Below are the code and all the weights of a small trained network. Each question names an input and a class and asks about switching units off, where a switched-off unit gives its printed mean instead of its output.

import numpy as np


def w(rows, s, z=0):
    codes = np.array(rows[::2]) - 128.0
    scale = np.full(codes.shape[1], s)
    scale[-1] = z or s
    return codes * scale


def norm(h):
    return h / np.sqrt((h * h).mean(-1, keepdims=True) + 1e-5)


def f(y):
    return np.maximum(y, 0)


def log_softmax(a):
    a = a - a.max(-1, keepdims=True)
    return a - np.log(np.exp(a).sum(-1, keepdims=True))


def net(x, mask):
    res = np.array(x, float).reshape(1, 8) / 4 @ E
    u = 0
    for l in range(4):
        y = f(norm(res) @ A[l][:, :-1].T + A[l][:, -1])
        res = res + np.where(mask[u : u + 7], y, B[l][:, -1]) @ B[l][:, :-1]
        u += 7
    return log_softmax(norm(res)[-1] @ U[:, :-1].T + U[:, -1])


A, B = {}, {}
E = w([
[185,87,60,145,190,99,108],'x0',
[112,170,161,225,251,104,162],'x1',
[175,198,174,114,177,165,67],'x2',
[149,144,139,39,168,55,74],'x3',
[162,141,143,175,111,73,83],'x4',
[85,193,104,154,154,66,64],'x5',
[185,124,130,141,100,123,194],'x6',
[91,28,212,107,148,160,95],'x7',
],0.015)
A[0] = w([
[157,133,137,201,77,125,181,255],'L0N0',
[210,108,45,158,51,205,83,52],'L0N1',
[67,49,118,238,136,110,157,83],'L0N2',
[60,84,196,92,28,157,96,71],'L0N3',
[61,252,135,173,126,200,135,102],'L0N4',
[92,187,19,36,113,96,155,88],'L0N5',
[193,137,213,107,198,195,142,27],'L0N6',
],0.037,0.0064)
B[0] = w([
[172,157,102,116,115,144,187,228],'L0N0',
[159,36,70,167,126,97,123,232],'L0N1',
[53,115,37,171,136,127,135,226],'L0N2',
[214,110,255,103,153,103,118,252],'L0N3',
[28,193,134,177,145,115,130,227],'L0N4',
[165,46,90,157,119,93,125,214],'L0N5',
[102,81,133,56,174,146,146,218],'L0N6',
],0.045,0.023)
A[1] = w([
[116,212,181,156,56,92,45,25],'L1N0',
[120,254,190,153,120,133,40,3],'L1N1',
[135,187,94,92,218,136,75,173],'L1N2',
[170,165,215,64,69,208,126,19],'L1N3',
[110,108,200,104,7,209,116,6],'L1N4',
[130,125,237,90,56,231,99,20],'L1N5',
[105,113,137,118,52,157,104,66],'L1N6',
],0.031,0.0038)
B[1] = w([
[152,113,239,208,112,65,70,178],'L1N0',
[204,166,172,177,181,131,85,208],'L1N1',
[176,140,140,113,158,133,80,243],'L1N2',
[32,136,141,1,84,170,201,254],'L1N3',
[124,149,80,46,174,133,162,151],'L1N4',
[26,138,179,80,174,200,180,252],'L1N5',
[144,166,129,92,180,89,164,128],'L1N6',
],0.028,0.0067)
A[2] = w([
[144,163,133,154,109,105,199,248],'L2N0',
[129,155,117,84,85,161,98,20],'L2N1',
[150,204,79,119,65,163,126,8],'L2N2',
[131,178,93,128,122,57,12,216],'L2N3',
[126,132,128,149,55,200,75,151],'L2N4',
[225,230,145,144,38,167,185,61],'L2N5',
[160,164,96,110,1,158,151,8],'L2N6',
],0.031,0.0015)
B[2] = w([
[143,174,162,60,64,79,101,255],'L2N0',
[143,117,131,164,142,99,139,130],'L2N1',
[144,131,165,82,99,146,252,162],'L2N2',
[132,170,205,170,162,60,80,215],'L2N3',
[136,116,175,164,140,131,122,128],'L2N4',
[186,247,83,76,9,123,186,174],'L2N5',
[159,157,250,209,91,108,105,161],'L2N6',
],0.024,0.0063)
A[3] = w([
[123,144,103,113,76,213,76,45],'L3N0',
[183,97,96,134,77,183,92,13],'L3N1',
[73,100,72,109,27,253,66,3],'L3N2',
[128,130,110,121,85,184,75,75],'L3N3',
[129,130,113,105,67,238,56,36],'L3N4',
[124,128,118,150,77,216,65,33],'L3N5',
[137,129,133,138,78,228,73,3],'L3N6',
],0.04,0.0039)
B[3] = w([
[138,178,165,131,159,126,160,128],'L3N0',
[209,80,146,139,138,39,57,254],'L3N1',
[50,218,128,95,75,180,122,176],'L3N2',
[182,131,206,125,133,52,135,128],'L3N3',
[109,179,211,164,186,177,160,128],'L3N4',
[119,154,136,38,187,87,137,128],'L3N5',
[132,79,206,145,129,152,255,128],'L3N6',
],0.025,0.0076)
U = w([
[88,216,177,199,159,85,74,140],'0',
[184,205,123,121,56,120,176,104],'1',
[136,160,104,112,69,198,40,1],'2',
[6,137,24,153,131,156,175,153],'3',
[195,171,124,82,157,151,17,14],'4',
[157,100,214,11,152,183,135,194],'5',
[137,154,114,125,63,202,53,12],'6',
[211,32,79,139,99,76,118,169],'7',
],0.021,0.0079)

Each question gives the input, the list of numbers given to net, and the class t.
The units are the neurons (one row each of A and B). Each row of codes is followed by its name. A weight is (code - 128) times the scale printed after its matrix; where a second scale follows, it is the last column's (A, B and U).
mask holds one flag per neuron, layer by layer. A switched-off neuron (its flag False) gives its mean, the last column of its row in B, instead of its output. The means were averaged over made-up inputs and are rounded, as every weight is.
A unit's drop is (log p(t) with every unit on - log p(t) with that unit switched off) / (log p(t) with every unit on - log p(t) with every unit switched off).
The circuit of an input: a set's keep is (log p(t) with only the set's units on - log p(t) with every unit switched off) / (log p(t) with every unit on - log p(t) with every unit switched off). Starting from the 12 units with the biggest drops (on a tie, the unit counted first), units are removed one at a time, each time the one whose removal leaves the highest keep (on an exact tie, the one counted first), for as long as the keep stays at least 0.8.
units of the circuit, in order: the units of the circuit, biggest drop first
k most important neurons: the k neurons with the biggest drops, biggest first
top k neurons in layer l: the k neurons of layer l with the biggest drops, biggest first
drop of u: that unit's drop, to one decimal
input [2,0,-4,-5,1,-5,1,-1], class 3: 4 most important neurons => (L0N2; L0N3; L0N5; L3N2)
input [-2,6,-3,3,1,6,7,-6], class 3: units of the circuit, in order => (L0N3)
input [-1,8,6,-1,-4,0,3,-3], class 3: top 2 neurons in layer 0 => (L0N6; L0N3)
input [4,3,3,-2,2,-3,4,-5], class 1: units of the circuit, in order => (L0N0; L0N5)
input [5,3,5,-6,-1,3,7,-7], class 1: 3 most important neurons => (L0N0; L0N2; L0N6)
input [-1,-2,6,6,5,6,1,-1], class 0: units of the circuit, in order => (L0N1; L0N6)
input [-7,2,-3,-4,6,2,5,3], class 1: top 2 neurons in layer 0 => (L0N0; L0N3)
input [7,0,-7,1,-6,-8,2,8], class 3: top 2 neurons in layer 0 => (L0N2; L0N5)
input [3,-5,8,5,7,-5,4,6], class 5: 2 most important neurons => (L0N5; L0N2)
input [-2,-5,-6,-3,-2,-6,7,7], class 5: 2 most important neurons => (L0N3; L0N5)
input [-2,2,4,6,6,-5,-3,-7], class 0: 4 most important neurons => (L0N1; L0N0; L0N3; L0N2)
input [8,-1,6,-2,8,5,-1,2], class 0: top 3 neurons in layer 0 => (L0N0; L0N5; L0N6)
input [-4,8,8,3,3,-1,7,-1], class 5: 2 most important neurons => (L0N6; L0N2)
input [0,3,-6,-4,2,-7,6,-8], class 1: units of the circuit, in order => (L0N0)
input [-3,-2,4,-5,5,3,-2,3], class 0: top 2 neurons in layer 0 => (L0N4; L0N6)
input [-8,5,-7,0,-8,-3,-1,2], class 0: 2 most important neurons => (L0N3; L0N2)
input [3,-5,1,-4,3,5,-3,6], class 5: 2 most important neurons => (L0N3; L0N5)
input [6,7,2,0,-6,-1,4,4], class 3: 2 most important neurons => (L0N3; L0N2)
input [-5,-2,3,0,-1,7,-1,-1], class 0: drop of L0N4 => 0.1
input [-7,3,-4,4,-1,2,-4,-5], class 0: units of the circuit, in order => (L0N4)
input [6,7,0,4,1,7,-1,-3], class 0: drop of L0N1 => 0.1
input [1,5,2,-4,4,5,-8,-5], class 0: drop of L1N1 => 0.0
